Each row, then roughly how far along a hidden order it lies, from 0 to 10
In the rows, 128 means zero.
[142 121 133 128 108 111 163 134 113 163  15 134 107 146 149 160 129 107
 125]
1
[ 87 132 156 128 131 105  65 149 130 115 173 103 124 122 121 110  98 106
 136]
4
[145 124 139 125 103  84 138 134  86 128  39 139  91 149 157 183 113 130
 125]
0
[138 123 143 123 118 126 160 146 118 130  91 130 123 121 133 149 110  86
 130]
1
[104 135 120 132 152 141  68 119 151 100 255 150 152 122 110  79 106 163
 127]
10
[109 135 141 125 141 126  70 131 134  89 207 103 130 174 114 110  80 116
 129]
6
[130 134 153 117 118 111 128 151  98  73 165  64 105 176 118 136  66  92
 128]
2
[149 124 129 124 114 115 165 133 103 153  31 115 110 186 141 162  87 128
 121]
0
[109 131 119 127 149 135  77 115 148 144 168 139 137 185 117  86 117 150
 128]
9
[111 136 136 120 154 146 105 140 144  70 242  74 137 195 101 104  87 118
 130]
7
[113 138 126 128 153 149  77 119 154 105 253 112 138 150 104  91 120 153
 126]
9
[136 129 110 134 126 131 130 110 133 131 105 161 130  85 132 125 178 173
 125]
7
[113 136 141 123 147 142 104 135 142  80 208  89 125 193 105 102  85 118
 127]
6
[111 138 107 132 147 125  38  98 164  87 190 149 137 248 119 101 109 195
 124]
9
[126 125 112 134 114 103 103 105 124 166  46 172 113 136 150 147 152 167
 126]
4
[146 123 126 128 102 108 150 123  93 144  16 154 100 130 147 182 135 130
 123]
1
[147 121 138 121 112 117 165 151 116 148  59  75 114 155 138 153  86  89
 130]
0
[116 133 148 124 138 124 107 149 135 108 157  79 122 187 116 112  78  88
 133]
4
[137 126 139 124 112  95 144 134  89 109  72 126 100 144 137 167 107 135
 126]
1
[127 133 143 119 141 123 120 143 133  86 172  83 114 222 114 126  47  96
 129]
3
[109 128 120 130 145 158 106 131 173 138 173 118 153 156 114  88 113 102
 134]
8
[129 124 115 132 111 104 104 111 112 165  30 151 109 148 152 148 134 173
 129]
3
[130 130 109 130 132 146 142 106 134 100 186 135 142  79 122 115 153 171
 124]
8
[137 124 116 132 113 115 148 116 101 175  51 175 117  79 147 143 166 151
 124]
3
[133 126 147 123 114 105 142 145 107 102 124 110 102  74 133 156 116 101
 129]
1
[128 127 112 135 121 117 114  99 124 156  74 171 128  93 141 136 174 159
 125]
6
[114 133 116 135 142 130 104 114 136 115 165 156 135 114 120 108 160 156
 126]
8
[139 127 139 124 118 115 135 145 105 128  92 111 119 120 139 152 104  90
 128]
1
[108 123 108 141 136 162  94 107 182 189 146 165 166 123 136  79 153 136
 132]
9
[135 126 135 126 120 106 118 135 121 165  66 116 104 172 143 159 103 122
 131]
1
[131 133 112 133 125 124 135 116 121 136  92 162 129  94 128 134 163 156
 123]
6
[131 125 139 122 117 112 135 144 114 113  84 107 105 168 136 152  89 110
 129]
1
[115 127 116 138 129 123 101 113 146 175 124 177 143  80 143 111 180 162
 130]
7
[116 129 116 138 126 101  61 115 129 141 122 184 129 104 136 123 192 168
 125]
7
[122 132 110 135 136 133  97 105 138 125 170 168 134  68 129 100 177 177
 124]
9
[114 137 120 130 148 136  77 109 138 110 223 126 145 124 115 105 147 157
 125]
9
[121 142 132 124 157 142  92 122 136  63 255 105 141 147 100  95 112 156
 125]
9
[133 138 155 115 136 108 122 146 100  58 208  54  92 185 107 150  51 104
 126]
2
[127 123 141 128 113 110 123 139 128 166  48 138 110 169 144 146  97  75
 131]
1
[119 140 147 122 141 121  90 148 120  66 211  76 116 197 109 120  75 116
 130]
4
[121 131 139 124 127 122  91 138 142 113 167 120 116 175 117 122 103  85
 131]
4
[106 139 120 132 151 131  44 108 154 103 227 102 137 159 112  91 146 166
 126]
10
[118 106 140 129 125 194 187 162 212 219  45 106 168 200 142  74  80   1
 143]
3
[129 130 150 121 124 112 145 147  94  96 137  91 107 140 126 150  84  93
 128]
1
[135 119 118 135 106 108 151 121 112 155  22 192 116  91 148 151 172 150
 127]
3
[145 125 140 125 108 109 141 137  88 134  59 110 103 114 141 172 104 130
 126]
0
[121 134 135 122 150 147 109 141 159  96 212  88 144 187 104 101  84  88
 129]
6
[113 136 129 127 149 127  88 125 151  85 218 113 131 150 108 104 125 137
 126]
8
[112 134 138 125 144 143 127 143 138  89 187  95 146 146 108 106 105  88
 130]
6
[140 121 151 123 105 105 174 154  86 121  59  96 112 105 133 161  99  96
 129]
0
[134 130 156 120 123 104 137 157  98 110 125  90  99 168 131 154  61 100
 129]
0
[135 127 123 131 121 107 137 119 103 122  69 173 120  96 142 153 159 166
 125]
4
[118 132 144 124 137 132  70 143 141  98 198  87 120 176 115 123  83 104
 129]
5
[122 134 138 122 141 111 114 139 131  83 163 106 116 186 119 126  75 112
 129]
4
[151 123 120 125 113 113 176 131  99 137  49 135 111 108 149 160 130 131
 124]
2
[132 129 152 120 125 115 141 154 115 120 129  97 105 165 124 149  79  84
 130]
1
[137 124 116 133 115 123 162 126  85 155  86 168 136   8 138 147 198 171
 126]
5
[132 122 136 126 115 112 117 141 125 148  41 115 111 197 140 143 100  93
 131]
1
[123 140 149 120 144 120 109 153 114  67 255  66 113 159  97 155  81 119
 128]
5
[128 132 139 119 143 132 111 138 147  95 178  80 120 186 111 112  73  87
 130]
4
[ 93 136 141 130 143 126  43 137 164 107 228 119 143 162 115  86 112 137
 134]
8
[123 124 114 138 121 120 103 116 127 168  92 196 135  97 143 124 182 163
 125]
6
[131 125 111 135 126 116  94 109 127 157  86 195 120 103 145 125 182 168
 124]
6
[138 127 110 132 119 118 145 113 103 140  96 143 123  90 141 164 168 166
 122]
5
[119 133 132 125 149 141 111 134 156 108 207 103 138 153 110 105  98 119
 129]
7
[107 138 116 132 151 149  72 113 161  97 227 151 152 104 105  88 158 133
 126]
10
[107 142 124 129 149 130  54 109 142  79 255 125 124 188 108  95 118 171
 124]
9
[130 130 138 121 124 114 122 130 126 117 114  90 110 214 127 145  69 120
 126]
2
[143 124 120 128 117 113 165 120 119 158  60 144 120  97 141 155 136 161
 126]
3
[122 134 112 132 136 133 102 110 135 125 179 147 144  76 119 112 156 167
 125]
8
[138 124 124 126 111 104 149 120 107 152  97 142 105 146 146 159 119 152
 128]
2
[133 130 150 122 123 105 120 144 112 107 107 106  90 200 128 151  78 109
 127]
1
[114 131 116 132 149 157 111 111 163 115 213 134 155 141 115  87 128 122
 128]
9
[123 134 142 125 148 134 114 140 128 104 196  95 133 136 113 119 105  86
 131]
5
[128 132 141 122 136 132 118 140 144 107 179 107 121 164 114 123  89 100
 130]
4
[134 132 143 118 133 132 148 149 154 122 151  74 120 193 114 132  65  94
 132]
3
[112 138 121 130 149 133  75 126 145  84 242 128 138 152 101  88 146 129
 125]
9
[147 122 125 129 105  96 156 117 101 149   9 146 103 134 154 172 116 170
 126]
1
[113 133 115 136 140 136  94 108 143 134 179 162 148 112 126 100 163 159
 126]
9
[151 128 143 119 120 101 135 142 113 100  87  85  94 212 130 164  52 100
 128]
0
[120 129 136 124 143 147 133 134 141 139 184  95 141 155 114 109 108 112
 130]
6
[145 127 116 128 117  91 132 115 103 138  73 143  94 156 146 155 135 165
 123]
2
[137 122 131 132  96  86 126 127  89 150  23 163 105 108 153 165 138 155
 126]
1
[124 128 118 134 131 116 109 116 130 134 140 159 137  95 131 121 169 169
 124]
7
[119 138 143 121 144 120  74 137 136  87 214 106 119 193 105 118  67 118
 128]
5
[142 122 125 131 107 109 126 123 110 160  16 161 118  84 155 158 163 136
 126]
2
[107 137 139 126 151 130  65 124 151  77 221 100 138 172 104 100  80 135
 130]
7
[119 130 152 123 131 127 140 145 131 117 161  88 131 131 119 123  95  91
 134]
4
[101 139 134 131 156 138  51 118 165  89 255 129 135 163 104  85 118 137
 125]
10
[132 122 118 132 115 129 136 126 127 149  54 146 117 117 145 140 161 154
 125]
4
